Below is a small trained network, with its code and all its weights. Each question gives an input and a class and asks what happens when units are switched off, that is, made to give their printed mean instead of their output.

import numpy as np


def w(rows, s, z=0):
    codes = np.array(rows[::2]) - 128.0
    scale = np.full(codes.shape[1], s)
    scale[-1] = z or s
    return codes * scale


def f(y):
    return np.maximum(y, 0)


def log_softmax(a):
    a = a - a.max(-1, keepdims=True)
    return a - np.log(np.exp(a).sum(-1, keepdims=True))


def net(x, mask):
    res = np.array(x, float).reshape(1, 3) / 4 @ E
    y = f(res @ A[0][:, :-1].T + A[0][:, -1])
    res = res + np.where(mask, y, B[0][:, -1]) @ B[0][:, :-1]
    return log_softmax(res[-1] @ U[:, :-1].T + U[:, -1])


A, B = {}, {}
E = w([
[149,119,70,134,218,39,165,137,126,154,86],'x0',
[169,1,110,174,59,127,170,157,132,110,113],'x1',
[111,92,116,63,160,65,73,122,126,66,232],'x2',
],0.013)
A[0] = w([
[152,76,122,136,101,103,119,144,120,134,116,87],'N0',
[120,138,128,139,70,185,107,125,134,132,193,133],'N1',
[135,6,127,137,92,115,153,128,142,122,112,114],'N2',
[132,131,141,129,134,131,140,120,124,123,136,255],'N3',
[104,131,122,127,126,127,122,139,129,105,154,106],'N4',
[127,205,118,114,163,113,119,133,135,139,139,125],'N5',
[114,173,130,120,150,133,111,143,105,122,134,89],'N6',
[148,140,135,146,137,154,153,123,109,128,123,81],'N7',
[124,156,128,128,122,149,152,127,143,122,82,74],'N8',
[131,126,134,127,126,135,124,131,127,147,110,190],'N9',
[113,122,117,106,111,122,117,108,131,118,152,98],'N10',
[127,130,138,136,96,158,119,86,142,117,162,105],'N11',
[144,124,115,132,153,101,113,111,139,119,205,94],'N12',
[139,101,106,141,238,9,163,124,130,132,59,97],'N13',
[131,146,155,120,68,184,122,131,131,109,175,132],'N14',
[134,228,141,123,168,137,116,125,125,126,146,111],'N15',
[127,87,120,126,140,101,96,150,124,111,188,93],'N16',
[140,148,114,128,111,124,119,132,139,123,131,236],'N17',
[141,200,143,138,166,125,129,98,132,112,139,99],'N18',
[127,141,143,111,98,167,139,127,97,109,152,92],'N19',
[138,108,167,116,161,94,134,130,118,116,168,123],'N20',
[134,70,130,126,123,138,136,135,137,153,148,99],'N21',
[132,111,108,128,148,110,121,124,129,150,113,185],'N22',
[127,48,118,160,112,112,140,127,119,122,119,96],'N23',
[148,136,142,116,101,149,110,141,135,148,132,93],'N24',
[137,173,137,149,107,167,160,133,136,151,9,106],'N25',
[126,113,138,127,136,111,119,127,131,118,163,251],'N26',
[136,143,137,106,114,166,103,126,129,126,155,143],'N27',
[133,109,118,100,134,110,136,127,130,142,203,117],'N28',
[127,115,143,108,132,89,116,128,136,117,207,102],'N29',
[117,139,158,153,101,156,106,134,133,115,164,87],'N30',
[129,167,153,127,141,120,122,138,133,145,146,97],'N31',
[107,180,119,123,134,126,103,140,152,162,150,101],'N32',
],0.016,0.012)
B[0] = w([
[141,127,139,90,120,140,128,102,139,86,143,167],'N0',
[161,126,120,108,116,110,145,191,133,176,141,205],'N1',
[145,131,161,77,125,123,166,60,122,69,149,223],'N2',
[14,119,82,167,204,123,176,177,123,102,150,205],'N3',
[146,131,126,144,104,146,105,118,135,129,128,149],'N4',
[141,105,144,93,129,123,147,98,124,83,144,211],'N5',
[151,129,147,109,118,122,152,96,136,106,130,170],'N6',
[156,149,124,140,129,135,117,106,138,129,113,144],'N7',
[173,141,125,153,111,145,102,99,128,133,123,160],'N8',
[74,127,91,139,152,137,139,121,116,128,124,170],'N9',
[156,151,129,130,112,153,109,108,129,139,114,152],'N10',
[153,129,122,106,116,119,105,169,133,143,127,168],'N11',
[157,149,145,169,85,144,95,100,121,136,108,183],'N12',
[190,129,125,81,92,110,130,253,154,204,127,254],'N13',
[149,124,132,88,117,118,133,195,154,167,121,209],'N14',
[144,111,145,88,110,144,158,80,130,77,151,225],'N15',
[158,143,119,169,87,149,96,94,125,132,101,184],'N16',
[28,133,94,149,188,110,147,173,117,92,130,194],'N17',
[146,140,148,98,113,112,149,86,128,94,136,192],'N18',
[161,134,125,110,116,110,108,164,129,141,123,163],'N19',
[145,129,107,145,120,159,103,103,127,149,118,174],'N20',
[140,133,151,99,128,125,141,98,134,108,123,158],'N21',
[76,121,120,141,148,110,132,162,129,147,130,176],'N22',
[147,130,151,92,122,122,145,88,122,86,150,186],'N23',
[157,136,125,115,125,117,115,138,129,145,116,148],'N24',
[123,142,102,206,93,161,61,85,117,142,103,245],'N25',
[11,114,86,169,204,133,172,131,117,133,118,208],'N26',
[138,106,126,124,134,109,148,162,133,152,130,179],'N27',
[137,137,130,172,105,132,87,112,127,127,117,179],'N28',
[149,149,111,164,99,155,83,96,119,140,105,194],'N29',
[165,133,132,110,110,105,137,154,137,160,105,168],'N30',
[144,134,148,112,123,116,146,104,125,109,121,161],'N31',
[146,120,154,105,114,126,138,98,126,100,139,178],'N32',
],0.028,0.02)
U = w([
[160,124,110,100,121,88,131,223,183,181,129,157],'0',
[133,124,139,82,124,125,169,70,142,37,166,116],'1',
[135,163,87,234,102,188,67,90,131,138,73,112],'2',
[2,109,91,177,196,111,155,166,127,116,142,254],'3',
[140,108,171,142,177,129,66,129,142,124,107,74],'4',
[143,117,130,173,169,115,106,74,129,188,140,74],'5',
[93,82,188,105,154,102,92,161,114,143,124,72],'6',
[165,112,164,165,166,116,57,133,135,165,159,87],'7',
],0.011,0.0047)

Each question gives the input, the list of numbers given to net, and the class t.
The units are the neurons (one row each of A and B). Each row of codes is followed by its name. A weight is (code - 128) times the scale printed after its matrix; where a second scale follows, it is the last column's (A, B and U).
mask holds one flag per neuron, in row order. A switched-off neuron (its flag False) gives its mean, the last column of its row in B, instead of its output. The means were averaged over made-up inputs and are rounded, as every weight is.
A unit's drop is (log p(t) with every unit on - log p(t) with that unit switched off) / (log p(t) with every unit on - log p(t) with every unit switched off).
The circuit of an input: a set's keep is (log p(t) with only the set's units on - log p(t) with every unit switched off) / (log p(t) with every unit on - log p(t) with every unit switched off). Starting from the 12 units with the biggest drops (on a tie, the unit counted first), units are removed one at a time, each time the one whose removal leaves the highest keep (on an exact tie, the one counted first), for as long as the keep stays at least 0.8.
units of the circuit, in order: the units of the circuit, biggest drop first
unit that matters most: the unit with the biggest drop
top k neurons: the k neurons with the biggest drops, biggest first
drop when u is switched off: that unit's drop, to one decimal
input [-3,8,-8], class 1: top 3 neurons	[N2 N23 N0]
input [2,2,4], class 2: top neuron	[N16]
input [-4,-4,4], class 0: top 2 neurons	[N25 N2]
input [-5,-7,8], class 2: top 2 neurons	[N29 N12]
input [-6,-2,6], class 0: top 3 neurons	[N25 N14 N1]
input [-7,8,-5], class 1: top 3 neurons	[N2 N13 N23]
input [-6,-4,-6], class 0: top 3 neurons	[N14 N1 N29]
input [-4,-4,-5], class 2: top 3 neurons	[N25 N13 N2]
input [-8,-7,2], class 0: top 2 neurons	[N14 N1]
input [2,7,-8], class 2: top 4 neurons	[N25 N15 N5 N18]
input [3,-7,-7], class 1: top 2 neurons	[N15 N5]
input [-3,1,-4], class 2: top 4 neurons	[N13 N25 N26 N22]
input [-2,3,-1], class 3: top 2 neurons	[N13 N15]
input [2,-3,2], class 3: unit that matters most	N2
input [3,-2,-2], class 3: top 2 neurons	[N14 N1]
input [5,7,6], class 1: top 3 neurons	[N2 N23 N25]
input [-8,7,1], class 0: drop when N1 is switched off	1.6
input [-1,1,7], class 2: drop when N23 is switched off	0.0
input [1,4,-2], class 1: drop when N26 is switched off	0.2
input [5,-5,-7], class 2: units of the circuit, in order	[N25]
input [-5,8,-3], class 1: drop when N2 is switched off	6.1
